Below is a small trained network, with its code and all its weights. Each question gives an input and a class and asks what happens when units are switched off, that is, made to give their printed mean instead of their output.

import numpy as np


def w(rows, s, z=0):
    codes = np.array(rows[::2]) - 128.0
    scale = np.full(codes.shape[1], s)
    scale[-1] = z or s
    return codes * scale


def norm(h):
    return h / np.sqrt((h * h).mean(-1, keepdims=True) + 1e-5)


def f(y):
    return np.maximum(y, 0)


def log_softmax(a):
    a = a - a.max(-1, keepdims=True)
    return a - np.log(np.exp(a).sum(-1, keepdims=True))


def net(x, mask):
    res = np.array(x, float).reshape(1, 3) / 4 @ E
    u = 0
    for l in range(4):
        y = f(norm(res) @ A[l][:, :-1].T + A[l][:, -1])
        res = res + np.where(mask[u : u + 7], y, B[l][:, -1]) @ B[l][:, :-1]
        u += 7
    return log_softmax(norm(res)[-1] @ U[:, :-1].T + U[:, -1])


A, B = {}, {}
E = w([
[70,32,123,2],'x0',
[140,23,103,248],'x1',
[38,195,228,201],'x2',
],0.0057)
A[0] = w([
[11,134,208,83,105],'L0N0',
[129,176,140,175,135],'L0N1',
[85,16,145,181,4],'L0N2',
[72,121,165,151,112],'L0N3',
[157,123,97,194,187],'L0N4',
[106,135,134,44,224],'L0N5',
[92,252,171,180,18],'L0N6',
],0.022,0.0025)
B[0] = w([
[1,173,107,81,250],'L0N0',
[152,134,172,134,191],'L0N1',
[94,24,124,155,218],'L0N2',
[195,115,173,34,184],'L0N3',
[105,117,156,66,195],'L0N4',
[148,170,65,100,222],'L0N5',
[198,165,233,164,253],'L0N6',
],0.038,0.013)
A[1] = w([
[142,176,182,253,179],'L1N0',
[225,105,158,228,6],'L1N1',
[194,179,207,218,112],'L1N2',
[152,155,129,188,24],'L1N3',
[129,146,149,170,106],'L1N4',
[116,65,151,225,134],'L1N5',
[123,120,125,164,52],'L1N6',
],0.022,0.0021)
B[1] = w([
[244,147,237,9,202],'L1N0',
[104,204,99,197,186],'L1N1',
[232,188,253,118,251],'L1N2',
[144,90,125,49,143],'L1N3',
[153,148,160,129,153],'L1N4',
[97,100,132,208,174],'L1N5',
[103,124,120,78,130],'L1N6',
],0.021,0.011)
A[2] = w([
[167,107,109,159,22],'L2N0',
[245,117,34,103,43],'L2N1',
[186,130,63,126,49],'L2N2',
[190,132,72,111,4],'L2N3',
[42,196,56,127,151],'L2N4',
[183,111,65,128,140],'L2N5',
[115,2,99,201,66],'L2N6',
],0.023,0.0031)
B[2] = w([
[135,121,133,151,131],'L2N0',
[197,143,111,190,178],'L2N1',
[159,120,110,170,157],'L2N2',
[143,128,106,176,157],'L2N3',
[74,208,87,114,254],'L2N4',
[143,124,129,158,158],'L2N5',
[202,3,82,79,239],'L2N6',
],0.034,0.011)
A[3] = w([
[80,57,89,176,149],'L3N0',
[22,172,106,119,77],'L3N1',
[28,92,64,130,116],'L3N2',
[137,128,114,2,127],'L3N3',
[173,140,86,180,69],'L3N4',
[116,201,164,189,114],'L3N5',
[145,130,97,163,4],'L3N6',
],0.026,0.0043)
B[3] = w([
[180,120,59,49,195],'L3N0',
[174,217,47,31,222],'L3N1',
[255,205,134,44,217],'L3N2',
[24,105,101,233,248],'L3N3',
[90,93,169,254,166],'L3N4',
[236,84,113,125,214],'L3N5',
[128,124,91,179,145],'L3N6',
],0.025,0.012)
U = w([
[103,237,57,71,179],'0',
[113,138,120,146,6],'1',
[216,181,253,109,153],'2',
[14,90,123,197,114],'3',
[71,98,195,91,92],'4',
[166,11,85,82,180],'5',
[125,135,121,137,43],'6',
[186,158,52,230,154],'7',
],0.018,0.014)

Each question gives the input, the list of numbers given to net, and the class t.
The units are the neurons (one row each of A and B). Each row of codes is followed by its name. A weight is (code - 128) times the scale printed after its matrix; where a second scale follows, it is the last column's (A, B and U).
mask holds one flag per neuron, layer by layer. A switched-off neuron (its flag False) gives its mean, the last column of its row in B, instead of its output. The means were averaged over made-up inputs and are rounded, as every weight is.
A unit's drop is (log p(t) with every unit on - log p(t) with that unit switched off) / (log p(t) with every unit on - log p(t) with every unit switched off).
The circuit of an input: a set's keep is (log p(t) with only the set's units on - log p(t) with every unit switched off) / (log p(t) with every unit on - log p(t) with every unit switched off). Starting from the 12 units with the biggest drops (on a tie, the unit counted first), units are removed one at a time, each time the one whose removal leaves the highest keep (on an exact tie, the one counted first), for as long as the keep stays at least 0.8.
units of the circuit, in order: the units of the circuit, biggest drop first
k most important neurons: the k neurons with the biggest drops, biggest first
top k neurons in layer l: the k neurons of layer l with the biggest drops, biggest first
drop of u: that unit's drop, to one decimal
input [7,8,7], class 5: units of the circuit, in order	[L0N2]
input [-1,-4,-3], class 7: 2 most important neurons	[L0N0; L0N6]
input [0,-7,-7], class 7: 2 most important neurons	[L0N0; L0N6]
input [-4,2,-4], class 3: 4 most important neurons	[L0N6; L0N0; L2N4; L0N2]
input [4,4,8], class 4: 4 most important neurons	[L0N3; L0N5; L0N2; L2N4]
input [8,-5,-5], class 0: 2 most important neurons	[L2N4; L0N6]
input [7,3,-3], class 5: 2 most important neurons	[L0N0; L0N2]
input [3,-7,-6], class 7: 2 most important neurons	[L0N0; L2N1]
input [7,4,2], class 5: 2 most important neurons	[L0N2; L2N6]
input [-2,1,-8], class 3: 4 most important neurons	[L0N6; L0N0; L0N2; L2N4]
input [8,-4,-7], class 7: 2 most important neurons	[L0N0; L2N1]
input [-8,7,-8], class 3: 4 most important neurons	[L0N6; L0N0; L0N4; L3N3]
input [-5,6,-4], class 5: 2 most important neurons	[L0N0; L0N6]
input [-5,5,-5], class 5: top 3 neurons in layer 0	[L0N0; L0N6; L0N5]
input [3,-2,4], class 0: units of the circuit, in order	[L0N0]
input [-7,5,-7], class 3: top 4 neurons in layer 0	[L0N6; L0N0; L0N4; L0N2]
input [-6,0,-8], class 3: 4 most important neurons	[L0N6; L0N0; L0N2; L2N4]
input [-2,1,-7], class 3: drop of L2N4	0.7
input [1,-4,-8], class 7: drop of L0N0	1.0
input [3,-7,4], class 0: drop of L2N3	0.0
input [-1,1,-5], class 3: drop of L1N1	0.7
input [2,2,5], class 4: top 2 neurons in layer 0	[L0N3; L0N6]
